Below are the code and all the weights of a small trained network. Each question names an input and a target symbol and asks about switching units off, where a switched-off unit gives its printed mean instead of its output.

import numpy as np


def w(rows, s, z=0):
    codes = np.array(rows[::2]) - 128.0
    scale = np.full(codes.shape[1], s)
    scale[-1] = z or s
    return codes * scale


def norm(h):
    return h / np.sqrt((h * h).mean(-1, keepdims=True) + 1e-5)


def f(y):
    return np.maximum(y, 0)


def softmax(a):
    e = np.exp(a - a.max(-1, keepdims=True))
    return e / e.sum(-1, keepdims=True)


def log_softmax(a):
    a = a - a.max(-1, keepdims=True)
    return a - np.log(np.exp(a).sum(-1, keepdims=True))


def net(x, mask):
    ids = ['ΓΔΞλτφψ'.index(c) for c in x.split()]
    T = len(ids)
    res = E[ids] + P[:T]
    u = 0
    for l in range(2):
        r = norm(res)
        for j in range(3):
            rows = slice(2 * j, 2 * j + 2)
            q, k, v = (r @ M[l][rows].T for M in (Q, K, V))
            z = softmax(np.where(np.tri(T) > 0, q @ k.T / 2**0.5, -1e9)) @ v
            o = O[l][rows]
            res = res + np.where(mask[u + j], z, o[:, -1]) @ o[:, :-1]
        u += 3
        y = f(norm(res) @ A[l][:, :-1].T + A[l][:, -1])
        res = res + np.where(mask[u : u + 4], y, B[l][:, -1]) @ B[l][:, :-1]
        u += 4
    return log_softmax(norm(res)[-1] @ U[:, :-1].T + U[:, -1])


Q, K, V, O, A, B = {}, {}, {}, {}, {}, {}
E = w([
[136,164,233,94,200,172,207],'Γ',
[7,49,181,197,157,146,188],'Δ',
[71,31,106,51,233,127,64],'Ξ',
[95,192,80,143,206,106,142],'λ',
[41,160,145,79,125,184,112],'τ',
[185,138,201,230,147,193,47],'φ',
[151,165,98,111,15,96,223],'ψ',
],0.014)
P = w([
[31,83,75,116,139,252,143],'0',
[103,146,106,129,127,141,103],'1',
[134,131,127,131,120,113,107],'2',
[163,146,125,127,122,92,118],'3',
[174,146,121,131,132,78,107],'4',
[183,134,127,137,132,61,118],'5',
[188,138,130,140,132,47,107],'6',
],0.011)
Q[0] = w([
[239,79,53,194,203,107,200],'0.h1',
[62,63,176,211,152,21,193],'0.h1',
[93,101,124,156,8,161,188],'0.h2',
[251,2,151,115,192,21,94],'0.h2',
[122,86,221,42,116,211,203],'0.h3',
[143,211,82,183,228,53,152],'0.h3',
],0.0064)
K[0] = w([
[138,76,110,152,105,206,225],'0.h1',
[206,148,63,72,108,174,137],'0.h1',
[147,132,115,195,199,174,179],'0.h2',
[192,156,81,150,87,171,254],'0.h2',
[138,117,188,107,193,179,155],'0.h3',
[122,67,155,70,76,103,187],'0.h3',
],0.0066)
V[0] = w([
[60,140,184,121,224,185,78],'0.h1',
[161,215,123,47,97,132,98],'0.h1',
[118,86,172,1,138,126,67],'0.h2',
[187,83,40,90,67,143,179],'0.h2',
[185,118,135,106,46,103,218],'0.h3',
[129,56,250,177,171,97,147],'0.h3',
],0.0081)
O[0] = w([
[132,2,218,108,84,145,195,254],'0.h1',
[195,164,87,83,109,124,153,120],'0.h1',
[103,121,149,35,141,73,127,108],'0.h2',
[60,158,165,147,88,157,51,63],'0.h2',
[136,188,233,116,134,125,130,73],'0.h3',
[71,97,130,182,123,69,134,71],'0.h3',
],0.0088,0.0054)
A[0] = w([
[120,175,161,123,123,127,68,13],'0.n1',
[76,140,109,132,10,154,119,74],'0.n2',
[70,158,162,118,126,137,112,4],'0.n3',
[113,172,127,164,198,158,107,55],'0.n4',
],0.013,0.004)
B[0] = w([
[182,189,27,20,148,59,140,203],'0.n1',
[145,66,150,65,44,198,254,179],'0.n2',
[144,92,51,103,137,129,195,151],'0.n3',
[186,164,195,68,148,87,174,251],'0.n4',
],0.008,0.0035)
Q[1] = w([
[165,174,196,150,134,113,116],'1.h1',
[177,87,56,90,137,96,190],'1.h1',
[145,107,109,114,127,36,235],'1.h2',
[72,107,87,165,210,159,96],'1.h2',
[124,73,97,175,104,162,90],'1.h3',
[167,162,247,86,59,151,65],'1.h3',
],0.013)
K[1] = w([
[114,227,135,116,52,98,157],'1.h1',
[198,202,182,140,220,107,88],'1.h1',
[94,143,51,80,10,168,243],'1.h2',
[92,60,71,211,174,109,117],'1.h2',
[87,67,109,166,197,105,14],'1.h3',
[205,63,206,125,38,130,77],'1.h3',
],0.011)
V[1] = w([
[157,97,173,153,37,152,138],'1.h1',
[155,123,225,140,250,170,79],'1.h1',
[209,188,143,254,158,199,149],'1.h2',
[176,188,159,77,109,104,153],'1.h2',
[109,98,135,249,157,187,52],'1.h3',
[97,136,178,141,199,36,163],'1.h3',
],0.0076)
O[1] = w([
[220,236,118,163,69,60,22,145],'1.h1',
[239,58,225,85,181,232,84,118],'1.h1',
[57,78,102,58,198,109,53,30],'1.h2',
[92,51,49,119,71,104,182,156],'1.h2',
[196,216,98,59,45,68,193,2],'1.h3',
[113,192,2,56,162,219,110,89],'1.h3',
],0.0068,0.0046)
A[1] = w([
[135,157,186,172,90,213,29,30],'1.n1',
[107,114,117,143,169,213,170,6],'1.n2',
[144,77,206,190,155,220,138,132],'1.n3',
[148,171,53,124,1,78,133,30],'1.n4',
],0.0092,0.0025)
B[1] = w([
[227,150,124,191,133,254,14,141],'1.n1',
[175,221,66,112,158,24,145,190],'1.n2',
[137,205,87,146,166,52,74,254],'1.n3',
[72,136,195,18,104,152,160,174],'1.n4',
],0.0087,0.0078)
U = w([
[171,151,190,111,189,133,141,8],'Γ',
[109,98,134,207,125,87,111,117],'Δ',
[136,46,88,89,149,110,61,156],'Ξ',
[171,149,2,126,145,103,115,87],'λ',
[168,109,114,110,79,173,151,246],'τ',
[179,116,106,163,109,164,51,254],'φ',
[119,138,101,85,86,57,56,89],'ψ',
],0.0093,0.0036)

Each question gives the input, a string of symbols that net reads in full, and the target symbol t.
The units are the heads (2 rows each of Q, K, V and O) and the neurons (one row each of A and B). Each row of codes is followed by its name. A weight is (code - 128) times the scale printed after its matrix; where a second scale follows, it is the last column's (O, A, B and U).
mask holds one flag per unit, layer by layer, with each layer's heads first. A switched-off unit (its flag False) gives its mean, the last column of its rows in O or B, instead of its output. The means were averaged over made-up inputs and are rounded, as every weight is.
A unit's drop is (log p(t) with every unit on - log p(t) with that unit switched off) / (log p(t) with every unit on - log p(t) with every unit switched off).
The circuit of an input: a set's keep is (log p(t) with only the set's units on - log p(t) with every unit switched off) / (log p(t) with every unit on - log p(t) with every unit switched off). Starting from the 12 units with the biggest drops (on a tie, the unit counted first), units are removed one at a time, each time the one whose removal leaves the highest keep (on an exact tie, the one counted first), for as long as the keep stays at least 0.8.
circuit, biggest first: the units of the circuit, biggest drop first
unit that matters most: the unit with the biggest drop
top k neurons: the k neurons with the biggest drops, biggest first
top k neurons in layer l: the k neurons of layer l with the biggest drops, biggest first
heads that matter: for each layer, one digit per head in row order, 1 if its drop is at least 0.15 and else 0, layers parted by /
drop when u is switched off: that unit's drop, to one decimal
input ψ Ξ λ, target Γ: heads that matter -> 001 / 001
input λ ψ Δ ψ, target Δ: circuit, biggest first -> (0.h3, 1.h3, 0.n4)
input λ ψ τ Ξ λ λ, target Γ: top 2 neurons -> (0.n1, 1.n3)
input ψ Ξ Δ, target λ: heads that matter -> 100 / 001
input φ Γ τ ψ Ξ, target φ: heads that matter -> 010 / 000
input λ Δ ψ ψ ψ ψ, target ψ: circuit, biggest first -> (0.h1, 1.h2, 1.n4, 0.h2)
input ψ Δ λ Γ, target Δ: unit that matters most -> 0.n2
input Δ τ τ Δ, target τ: circuit, biggest first -> (0.h1, 1.h2)
input λ Γ φ ψ λ Ξ φ, target ψ: circuit, biggest first -> (1.h1, 1.h2, 1.n4)
input ψ λ Δ, target λ: circuit, biggest first -> (1.h3, 0.h1)
input λ λ λ Δ τ λ, target Δ: heads that matter -> 001 / 000
input λ Ξ λ, target Ξ: circuit, biggest first -> (0.h2, 0.h3, 0.h1)
input ψ λ Ξ Ξ τ, target Ξ: circuit, biggest first -> (0.h3, 1.h3)
input Ξ ψ φ Ξ φ λ Ξ, target φ: circuit, biggest first -> (1.n1, 0.h2)
input λ Ξ Γ λ, target Ξ: top 2 neurons in layer 1 -> (1.n2, 1.n3)
input Δ τ λ λ λ λ Ξ, target λ: top 2 neurons -> (1.n2, 1.n4)
input φ Ξ λ λ λ Ξ, target λ: unit that matters most -> 0.h2
input Ξ λ ψ Δ Γ ψ, target Δ: top 4 neurons -> (0.n4, 0.n2, 0.n1, 0.n3)
input Ξ λ λ ψ φ, target ψ: heads that matter -> 000 / 110
input φ ψ λ τ, target Ξ: unit that matters most -> 0.h2
input Γ λ φ τ, target τ: top 2 neurons -> (0.n4, 1.n2)
input λ λ ψ φ ψ, target φ: top 2 neurons -> (0.n2, 0.n4)
input φ λ τ φ λ, target τ: drop when 1.h1 is switched off -> -0.1
input φ Δ λ Δ Δ Γ τ, target τ: drop when 0.h3 is switched off -> 0.3
input Δ λ ψ λ Ξ λ Γ, target Δ: drop when 0.n1 is switched off -> -0.2
